In the rows, 128 means zero.
Here are made-up objects, facts about them, and rows of numbers that follow some of those facts. Name the object behind each unnamed row.

Some rows with their names:
J482: [130 125 114 130 134 127 132 138 139 125 134 130 118 126 119 136 119 134
 136 125 125 116 130 128 122 132 145 131 127 135 127 126 144 136 142]
J865: [132 122 119 133 127 121 141 128 129 122 131 128 123 135 121 126 121 138
 124 124 124 129 129 124 129 137 132 126 134 128 128 125 129 140 117]
J659: [132 138 112 117 127 129 137 131 131 120 126 129 110 139 118 133 114 138
 125 114 124 127 125 128 119 128 141 134 119 135 137 129 146 132 104]
J241: [137 125 128 119 132 132 129 136 118 113 125 128 120 125 125 137 127 138
 135 127 100 123 120 124 126 122 138 148 121 134 133 134 142 128 116]
J558: [124 138 151 184 151 165 146 154 146  91 157 143  75 145 115 115 133 134
 119  98  92  67 124 120  70 103  82  99 118 103 118  75 153 160  10]
J247: [127 128 109 141 124 109 120 123 137 133 114 124 112 115 122 144 112 136
 140 115 137 151 131 120 126 127 147 112 131 133 129 132 121 127 189]
J754: [125 120 123 127 128 120 138 132 139 128 129 128 117 127 127 121 123 140
 125 123 133 132 129 124 138 146 123 128 132 128 128 120 125 139 125]
J800: [132 127 113 134 134 131 136 136 140 124 134 132 114 135 131 134 128 135
 137 121 121 128 129 126 115 134 147 123 129 138 130 120 145 143 114]
J238: [131 132 106 148 124 132 130 129 139 124 120 127 123 125 128 153 135 139
 137 111 111 160 134 119 103 125 139 101 134 150 129 117 132 142 150]
J606: [130 123 115 136 135 130 134 143 139 126 134 132 116 127 118 131 121 135
 136 122 128 117 129 130 124 138 143 131 127 136 123 126 142 137 141]
J598: [131 119 118 132 136 124 131 143 135 128 128 126 118 126 116 132 119 136
 138 126 132 114 129 130 132 130 151 132 131 127 125 136 143 130 159]
J487: [129 125 108 126 121 116 140 120 133 139 124 130 122 141 142 133 128 140
 137 126 137 158 133 120 126 145 159 112 132 141 137 134 131 149 126]
J658: [138 118 116 132 130 115 142 124 122 124 137 130 124 143 122 128 116 134
 128 134 127 125 128 127 123 134 139 107 134 121 126 121 138 143 133]
J405: [125 119 120 140 129 119 133 136 130 129 124 129 115 126 121 132 115 138
 135 124 143 113 131 126 137 133 148 129 128 121 129 141 130 133 154]
J14: [135 125 130 113 131 127 128 137 121 116 127 130 120 124 125 131 124 135
 135 130 102 128 121 122 127 127 134 150 118 138 135 133 139 131 110]
J475: [128 103 132 129 135 103 131 132 135 135 130 115 116 120 124 129 110 142
 143 125 150 129 129 125 168 138 148 133 128 118 128 139 127 126 169]
J230: [130 119 119 136 127 121 142 131 133 124 133 128 120 134 121 122 123 139
 124 122 129 129 129 126 131 140 132 124 131 127 127 124 130 140 121]
J454: [129 121 119 135 128 123 140 129 130 122 131 128 119 134 125 128 122 139
 124 123 127 128 128 125 129 138 131 124 134 128 126 124 130 139 122]
J362: [136 118 119 127 132 120 134 136 135 123 138 127 122 128 126 129 123 136
 131 129 120 134 127 125 132 135 136 126 133 132 128 121 134 137 124]
J262: [129 118 127 128 129 129 132 138 124 120 121 130 132 118 128 129 136 139
 139 136 106 138 124 121 122 129 128 123 125 133 129 127 136 136 145]

Some facts about the objects:
J816 {κ=J262, λ=skotelis, γ=pligrus}
J15 {κ=J79, η=J754, λ=skosi, γ=pligrus}
J892 {κ=J39, λ=tiskar, ω=J933, γ=miva}
J808 {λ=skotelis}
J79 {λ=matrok}
J659 {κ=J241, λ=skosi, ω=J744 J733 J405 J787 J793 J487, γ=miva}
J306 {κ=J66, λ=skosi, γ=pligrus}
J249 {κ=J311, λ=skosi, γ=pligrus}
J241 {κ=J580, λ=vugror, ω=J884 J37 J952 J768 J287 J906 J388}
J302 {λ=tiskar}
J398 {η=J82, λ=lebrin}
J487 {κ=J883, η=J512, λ=tiskar, γ=miva}
J82 {κ=J580, η=J819, λ=skosi, γ=miva}
J254 {κ=J778, η=J744, λ=matrok, γ=pligrus}
J292 {κ=J614, λ=tiskar, ω=J760 J37 J964, γ=pligrus}
J884 {κ=J788, η=J692, λ=lebrin, γ=miva}
J355 {κ=J140, η=J154, λ=matrok, γ=pligrus}
J614 {κ=J787, λ=skosi}
J204 {κ=J311, λ=matrok, ω=J117 J606 J639 J505 J454, γ=pligrus}
J308 {κ=J14, λ=vugror, ω=J39 J733 J258 J924 J15 J819, γ=pligrus}
J238 {κ=J614, η=J29, λ=skotelis, γ=miva}
J273 {κ=J302, λ=skotelis, ω=J952 J505 J407, γ=miva}
J612 {κ=J401, λ=vugror, γ=miva}
J454 {κ=J744, λ=skosi, γ=pligrus}
J609 {κ=J808, η=J398, λ=skosi, ω=J154 J181 J206 J580 J254, γ=miva}
J388 {κ=J304, η=J688, λ=skotelis, γ=pligrus}
J62 {κ=J302, η=J287, λ=skosi, γ=miva}
J529 {η=J585, λ=skosi}
J798 {κ=J787, η=J884, λ=matrok, γ=pligrus}
J108 {κ=J66, η=J730, λ=skosi, γ=pligrus}
J510 {κ=J13, λ=skosi, ω=J791 J787 J396, γ=pligrus}
J91 {κ=J651, λ=matrok, γ=pligrus}
J29 {κ=J787, η=J505, λ=skosi}
J117 {κ=J241, η=J791, λ=lebrin, γ=miva}
J512 {κ=J575, η=J504, λ=skosi, γ=pligrus}
J791 {η=J311, λ=skosi}
J362 {κ=J140, λ=matrok, ω=J760 J83 J639 J985 J482, γ=pligrus}
J965 {κ=J161, λ=tiskar, γ=miva}
J507 {κ=J787, λ=matrok, ω=J760 J117 J606 J965 J59 J778 J85, γ=pligrus}
J598 {κ=J39, η=J306, λ=vugror, γ=miva}
J800 {κ=J140, η=J639, λ=matrok, γ=miva}
J482 {κ=J529, η=J985, λ=matrok, γ=miva}
J247 {κ=J614, η=J612, λ=lebrin, ω=J69 J59 J181 J456 J79, γ=miva}
J37 {κ=J808, η=J472, λ=skotelis, γ=pligrus}
J164 {κ=J425, λ=skosi, γ=pligrus}
J639 {κ=J425, η=J391, λ=matrok, γ=pligrus}
J768 {κ=J161, λ=skosi, γ=miva}
J248 {λ=vugror}
J575 {κ=J13, λ=skosi, ω=J935 J41}
J328 {κ=J401, η=J954, λ=vugror, ω=J249 J260 J60 J401, γ=pligrus}
J41 {κ=J808, λ=skosi, γ=miva}
J332 {κ=J651, λ=tiskar, γ=pligrus}
J952 {κ=J614, λ=matrok, γ=miva}
J819 {κ=J79, η=J83, λ=matrok, γ=pligrus}
J85 {κ=J744, η=J760, λ=tiskar, γ=pligrus}
J154 {κ=J744, η=J320, λ=skosi, γ=pligrus}
J260 {κ=J311, η=J106, λ=matrok, γ=pligrus}
J606 {κ=J206, λ=matrok, γ=miva}
J630 {κ=J788, λ=lebrin, γ=pligrus}
J788 {κ=J302, η=J529, λ=tiskar}
J778 {κ=J140, λ=lebrin}
J396 {κ=J13, λ=lebrin, γ=pligrus}
J261 {κ=J614, λ=skosi, ω=J733 J287, γ=miva}
J194 {κ=J401, λ=vugror, γ=miva}
J66 {κ=J580, λ=skosi}
J10 {κ=J248, λ=skosi}
J456 {κ=J787, η=J405, λ=tiskar, γ=pligrus}
J505 {κ=J241, λ=lebrin, γ=miva}
J907 {κ=J683, λ=skosi, ω=J798, γ=pligrus}
J585 {κ=J248, η=J161, λ=matrok, ω=J816 J924, γ=miva}
J906 {κ=J13, λ=tiskar, γ=pligrus}
J847 {κ=J401, λ=lebrin, ω=J800 J117 J505 J793 J79 J630, γ=pligrus}
J391 {κ=J529, λ=matrok, γ=miva}
J789 {κ=J206, λ=vugror, ω=J391 J985 J164 J108 J62, γ=miva}
J83 {κ=J140, η=J598, λ=tiskar, γ=pligrus}
J320 {κ=J13, λ=matrok, γ=pligrus}
J230 {κ=J401, λ=skosi, γ=pligrus}
J401 {κ=J744, η=J487, λ=tiskar}
J106 {κ=J791, η=J37, λ=tiskar, ω=J391 J935 J238 J504 J407}
J760 {κ=J14, η=J401, λ=matrok, γ=miva}
J153 {κ=J206, η=J609, λ=matrok, ω=J2 J401 J311 J454, γ=miva}
J39 {κ=J398, λ=skosi}
J60 {κ=J206, η=J580, λ=matrok, γ=miva}
J161 {κ=J808, η=J404, λ=lebrin, ω=J181 J79 J355}
J36 {κ=J425, η=J260, λ=skosi, γ=pligrus}
J472 {κ=J248, η=J456, λ=vugror, ω=J320 J355, γ=pligrus}
J14 {κ=J580, λ=matrok}
J425 {κ=J13, η=J60, λ=lebrin, ω=J733 J10 J788 J238 J66 J529}
J865 {κ=J79, λ=skosi, γ=pligrus}
J902 {κ=J10, η=J355, λ=skotelis, ω=J952 J778 J60 J883, γ=pligrus}
J287 {κ=J683, η=J2, λ=skotelis, γ=pligrus}
J69 {κ=J66, η=J964, λ=tiskar, γ=miva}
J580 {η=J181, λ=skosi}
J730 {κ=J206, η=J788, λ=matrok, γ=miva}
J771 {κ=J580, λ=lebrin, ω=J36 J744 J83 J865 J108 J85, γ=miva}
J683 {κ=J787, λ=skotelis}
J744 {λ=skotelis}
J136 {κ=J262, λ=matrok, ω=J754, γ=miva}
J518 {κ=J10, λ=tiskar, γ=miva}
J933 {κ=J140, λ=vugror, γ=pligrus}
J558 {κ=J651, η=J304, λ=skosi, ω=J606 J405 J59 J639 J767 J260 J355 J482 J529 J630, γ=pligrus}
J13 {λ=matrok}
J924 {κ=J744, λ=vugror, γ=pligrus}
J504 {κ=J883, η=J475, λ=tiskar, γ=pligrus}
J935 {κ=J206, λ=skosi, γ=miva}
J304 {η=J108, λ=vugror}
J475 {κ=J161, η=J798, λ=matrok, ω=J935 J181, γ=pligrus}
J964 {κ=J614, η=J328, λ=lebrin, γ=miva}
J883 {κ=J304, λ=matrok}
J688 {κ=J140, η=J847, λ=skosi, ω=J320 J14 J164 J401 J456 J62 J355, γ=pligrus}
J697 {κ=J580, λ=skotelis, γ=pligrus}
J311 {κ=J398, η=J425, λ=matrok}
J733 {κ=J241, η=J735, λ=lebrin, γ=pligrus}
J985 {κ=J883, λ=tiskar, γ=miva}
J404 {κ=J161, η=J62, λ=tiskar, γ=miva}
J2 {κ=J302, λ=skotelis, γ=miva}
J658 {κ=J575, λ=skosi, γ=pligrus}
J787 {λ=skosi}
J405 {κ=J39, η=J247, λ=skosi, γ=miva}
J692 {κ=J161, λ=skosi, γ=miva}
J735 {κ=J106, η=J15, λ=skosi, γ=pligrus}
J38 {κ=J311, η=J482, λ=skosi, ω=J83 J66 J388, γ=pligrus}
J651 {κ=J248, λ=lebrin}
J181 {κ=J788, λ=tiskar, γ=miva}
J140 {λ=vugror, ω=J964 J906}
J754 {κ=J161, η=J407, λ=tiskar, γ=pligrus}
J523 {κ=J614, λ=skotelis, ω=J230 J164 J407, γ=pligrus}
J262 {λ=skotelis, ω=J733 J398 J306}
J793 {κ=J14, λ=matrok, γ=miva}
J258 {κ=J425, λ=skosi, γ=miva}
J954 {κ=J744, η=J388, λ=vugror, γ=miva}
J407 {κ=J13, λ=skosi, γ=miva}
J767 {κ=J529, η=J206, λ=skosi, γ=miva}
J59 {κ=J883, λ=tiskar, γ=miva}
J206 {κ=J262, λ=skotelis}

Name these rows:
No name comes twice in this set of rows, the named rows included.
[125 150  89 102 124 159 144 158 148 103 125 155 137 104  89 113 131 127
  84 124 105  83 124 143  89 172  84 181 136 166 114 100 131 133 114] : J404
[136 124 119 110 125 110 131 128 127 123 129 121 119 130 113 127 104 139
 123 125 128 136 123 127 152 129 137 138 124 122 132 139 131 121 137] : J306
[130 131 116 123 126 125 134 131 131 124 124 130 115 138 123 135 116 138
 129 117 133 128 128 127 125 129 149 129 121 134 137 135 137 135 123] : J82
[133 127 113 138 129 118 139 131 125 127 135 134 117 141 121 132 115 132
 133 131 133 113 130 130 111 133 148 114 126 121 127 126 143 141 147] : J258
[135 125 107 143 125 118 128 127 136 122 123 122 127 124 126 145 126 138
 132 118 111 164 131 119 122 126 128 101 139 144 127 116 124 135 158] : J523
[132 134 111 118 126 125 130 128 140 126 128 131 115 130 122 125 120 138
 129 119 123 145 128 125 120 131 140 120 118 137 134 127 143 134 121] : J771
[125 113 128 129 132  95 119 129 136 138 123 120 109 114 116 127  98 138
 148 128 155 125 130 125 153 123 156 114 118 107 126 151 130 119 203] : J884
[123 126 115 140 127 132 141 134 135 129 122 132 118 134 126 134 125 139
 129 115 134 127 133 125 124 137 143 128 129 137 131 128 132 142 124] : J609
[132 115 114 124 126 122 139 131 139 131 127 121 129 129 133 127 134 144
 135 128 119 164 129 122 135 134 137 106 134 139 130 123 133 140 143] : J37
[139 115 116 123 135 108 130 131 129 124 140 126 122 127 121 126 114 133
 134 137 125 124 125 130 137 136 143 125 132 123 122 126 141 131 159] : J320
[138 130 100 107 119 133 142 123 130 132 129 128 126 156 149 141 137 141
 137 117 111 180 130 120 123 137 163 119 126 161 145 128 147 145  89] : J760
[133 134 110 103 126 119 127 129 138 124 125 128 113 124 116 122 109 137
 129 119 124 144 124 127 127 127 137 132 114 130 134 130 140 123 132] : J505
[131 123 115 138 130 114 134 134 128 126 129 131 119 129 114 132 107 133
 132 130 138 106 129 131 126 133 150 127 127 119 124 135 139 134 159] : J407

Now the same objects, written a new way:
Some objects and their rows:
J733: [160  81 134 155 121  95 164 169 155 153 114 127 127  60 129 117 161 142
 121  97 100 100 146 113 141 149]
J398: [164  75 150 163 129 101 182 176 182 108 105 145 112  76 109 112 164 122
 137 105 106  99 138 109 155 181]
J247: [148 110 146 193 145 114 162 181  99 100 112 131 100  69 147 105 150 130
 127  98 110  93 144 110 119 141]
J778: [138  85 117 173 162 134 158 184 135  95 109 128  52  59 116 113 160 113
 137 146  94  85 145 116 123 190]
J952: [148  78 138 176 140 141 163 160 142 136 117 138  98  63 116 101 147 106
 167 120  77  69 128 123 117 123]
J254: [156 115 144 157 134 112 144 164 109 135 113 117  96  60 149 120 162 132
 115  98  97 113 151 127 137 169]
J585: [163 120 159 143 142  67 149 205 149 132 111 135 120  41 130 109 149 102
 122  78  74  98 175 100 102 151]
J639: [145  73 151 150 110 107 184 176 168 133 110 131 147  75 128 101 139 127
 170  82  94 107 140 122 134 124]
J800: [150  93 156 166 130 100 166 179 137 122 106 135 126  83 117  92 150 118
 144  76  88  94 150 117 125 136]
J883: [152  70 128 161 145 141 162 163 174 116 113 140  74  60 104 114 165 100
 142 139  83  77 133 114 136 177]
J391: [136  85 136 172 142 138 144 164 133 131 113 138  84  60 116 104 155 108
 143 114  88  72 147 132 120 148]
J658: [129  94 123 156 140 152 149 166 106 119 119 119  78  58 134 112 136 129
 139 121  90  95 146 137 107 147]
J230: [121  89 118 152 143 155 158 169 111 114 114 120  84  62 131 110 127 126
 152 116  86  92 141 128 108 135]
J791: [154  83 143 154 136 120 181 168 162  92 111 130 101  86 103 107 152 114
 149  95  96 106 142  93 132 181]
J206: [135  71 121 165 154 150 165 172 167 100 116 139  77  68  96 112 148 108
 156 133  86  81 135 111 123 172]
J262: [148  74 125 164 151 142 157 170 170 110 113 141  72  63 100 118 157 100
 145 136  94  79 130 117 130 177]
J59: [138  83 134 171 143 136 144 176 141 136 117 140 102  60 116 101 151 109
 148 119  87  64 142 135 122 137]
J332: [132  87 121 162 144 147 151 180 126 132 115 125  88  51 134 116 146 130
 148 127  96  90 137 135 119 141]
J788: [169  91 138 143 138  74 183 201 215 110 106 145 120  50 104 119 149 100
 151  94  75 104 155  79 116 164]
J933: [117  92 113 161 147 144 164 187 106 111 111 115  82  54 145 107 136 136
 154 124  94  91 150 133 106 135]

Which object is each row?
No name comes twice in this set of rows, the named rows included.
[178  65 158 158 115 105 165 178 181 142  95 131  93 111  83 101 175 105
 178  92  99 103 131 113 158 185] : J401
[177  88 142 126 138  77 176 186 213 116 110 144 114  49  99 118 146  95
 144  88  70 107 158  77 112 180] : J529
[158  79 162 173 110 105 152 189 139 162  99 123 111 116  92  78 163 114
 192  60  96  94 148 131 136 147] : J487

Now the same objects, written a new way:
Named rows:
J580: [128 103  64 127 112 106  97 155  82 167 202  83 135 118 111 114 190 133
 134 158 111 112 150 160 171 153]
J154: [143 101  93 125 133 116 109 143  76 174 175  96 131 141 125 121 162 159
 108 125 115  91 137 142 173 127]
J964: [111 133 100 105 104 112 100 134  80 115 203 100  98 134 126 140 157 124
  94 142 115 111 183 114 157 153]
J311: [138  90  99 135 130 110 101 144  89 152 195  88 131 137 126 125 164 131
 127 150 102  93 141 135 171 150]
J38: [145  93  88 119 154 124 111 132  80 167 183  94 115 138 117 129 161 150
 111 134 116  98 147 140 174 132]
J487: [125  95 107 134 135  99 113 155  72 165 191  98 100 132 109 137 173 139
 111 192 102 105 171 103 161 135]
J529: [157 133  56 116 164 145  53 166 137 112 147 110 136 129 124 119 161 111
 121  75  94 129 148 201 195 126]
J404: [156 140  38 118 158 108  40 181 117  93 147 169 117 132 169  92 139 127
  60 143 108 158 138 190 175  67]
J15: [146  98  78 128 129 113 114 138  76 164 176  94 122 140 125 119 165 150
 109 133 121  99 144 141 169 137]
J819: [142  93  89 124 126 112 112 127  71 163 186  90 124 146 131 108 164 142
 106 136 117  92 134 142 169 146]
J206: [134 114  94 145 117 105  91 168 100 159 183  94 150 141 126 116 161 149
 130 129 105  90 138 134 175 136]
J518: [133 113  89 134 124 101  98 168  93 150 170 103 113 143 121 125 175 137
 107 153 100 107 164 127 172 134]
J362: [151  95  86 126 131 114 108 127  76 157 180  97 123 146 131 114 164 144
 112 131 113  97 134 146 174 140]
J181: [131 117  88 144  95  84  97 173  91 150 167 104 124 146 129 116 177 141
 102 150 104 101 156 126 166 142]
J575: [161  84  65 152 138 114 113 144 112 130 175  84 132 136 120 134 170 113
 131 155 111 112 145 127 181 155]
J140: [140 108  88 137 128 117  97 149  97 148 183  97 125 131 120 121 170 134
 129 145 108 100 146 136 168 137]
J793: [125 102  72 115 113  98  84 161  65 164 195  88 114 133 123 111 199 127
 106 161  92 121 160 170 179 151]
J523: [126 129  76  99 116 124 120 118  76 137 201 100 122 144 134 137 147 141
 103 114 140 102 160 132 153 150]
J606: [128 105 114 129 129  96  77 165  87 158 178  97 122 146 130 123 162 140
 104 138  80 103 150 133 185 140]
J808: [138 104  75 120 137 106 107 150  94 146 168 105 126 118 126 102 157 125
 114 160 105  96 144 139 159 134]

Which object is each row?
No name comes twice in this set of rows, the named rows included.
[154  84  79 149 137 115 110 140 103 128 187  85 126 143 127 125 173 112
 126 154 108 107 141 135 179 163] : J13
[130 119  88 121  72  90 136 125  64 152 189  81 138 155 140 106 168 144
 108 120 132  78 135 120 146 177] : J798
[166 129  77  89 190 177  80 137 119 136 105  97 101 132  90 118 181 105
 123  42  79  91 172 206 199 142] : J558
[152 127  72 120 160 123  34 171 124 106 162 126 123 148 148 122 158 116
  92  94  81 146 149 200 204 116] : J585
[166  81  78 168 124 120 117 133 110 116 182  85 116 140 115 123 180 113
 132 168 114 107 146 119 177 154] : J425
[139 101  71 119 128 135 100 120  55 168 202  90 100 122 101 109 200 143
 115 159 117 109 163 174 172 131] : J733
[170  75  67 147 142 114 126 123  90 135 178  86 116 159 132 120 173 123
 109 147 122 103 137 137 183 159] : J639
[132 123  83 117 105 117 128 129  74 148 190  98 121 144 127 131 166 152
 108 134 146  92 158 117 147 145] : J456
[133 107  89 134 108  87  91 164  86 145 178  96 128 147 137 111 165 127
 100 144  93 110 147 134 174 152] : J391
[152 127  47 137 160 105  25 184 128 105 189 140 135 145 172 130 139 139
  77 122 110 177 135 189 205  78] : J62
[132 116  77 114 128  89 108 161  78 139 138 124 101 122 126  91 162 123
  78 176  95  99 159 132 152 120] : J965
[140  97  88 145 106 104 132 134  68 173 174  93 122 143 114 114 181 159
 116 155 129  80 146 112 157 145] : J504
[129  77 115 119 184 142 120 117  55 191 204 103  88 128  95 152 156 165
 121 187 110  90 166 108 168 106] : J85
[169  88  77 153 125 129 116 118  86 132 175  93 111 148 121 117 178 133
 108 143 128 102 145 133 179 143] : J396
[133 102  95 135 108  82 109 169  86 160 172  90 125 140 127 121 171 140
 105 148  97 104 156 120 173 154] : J405

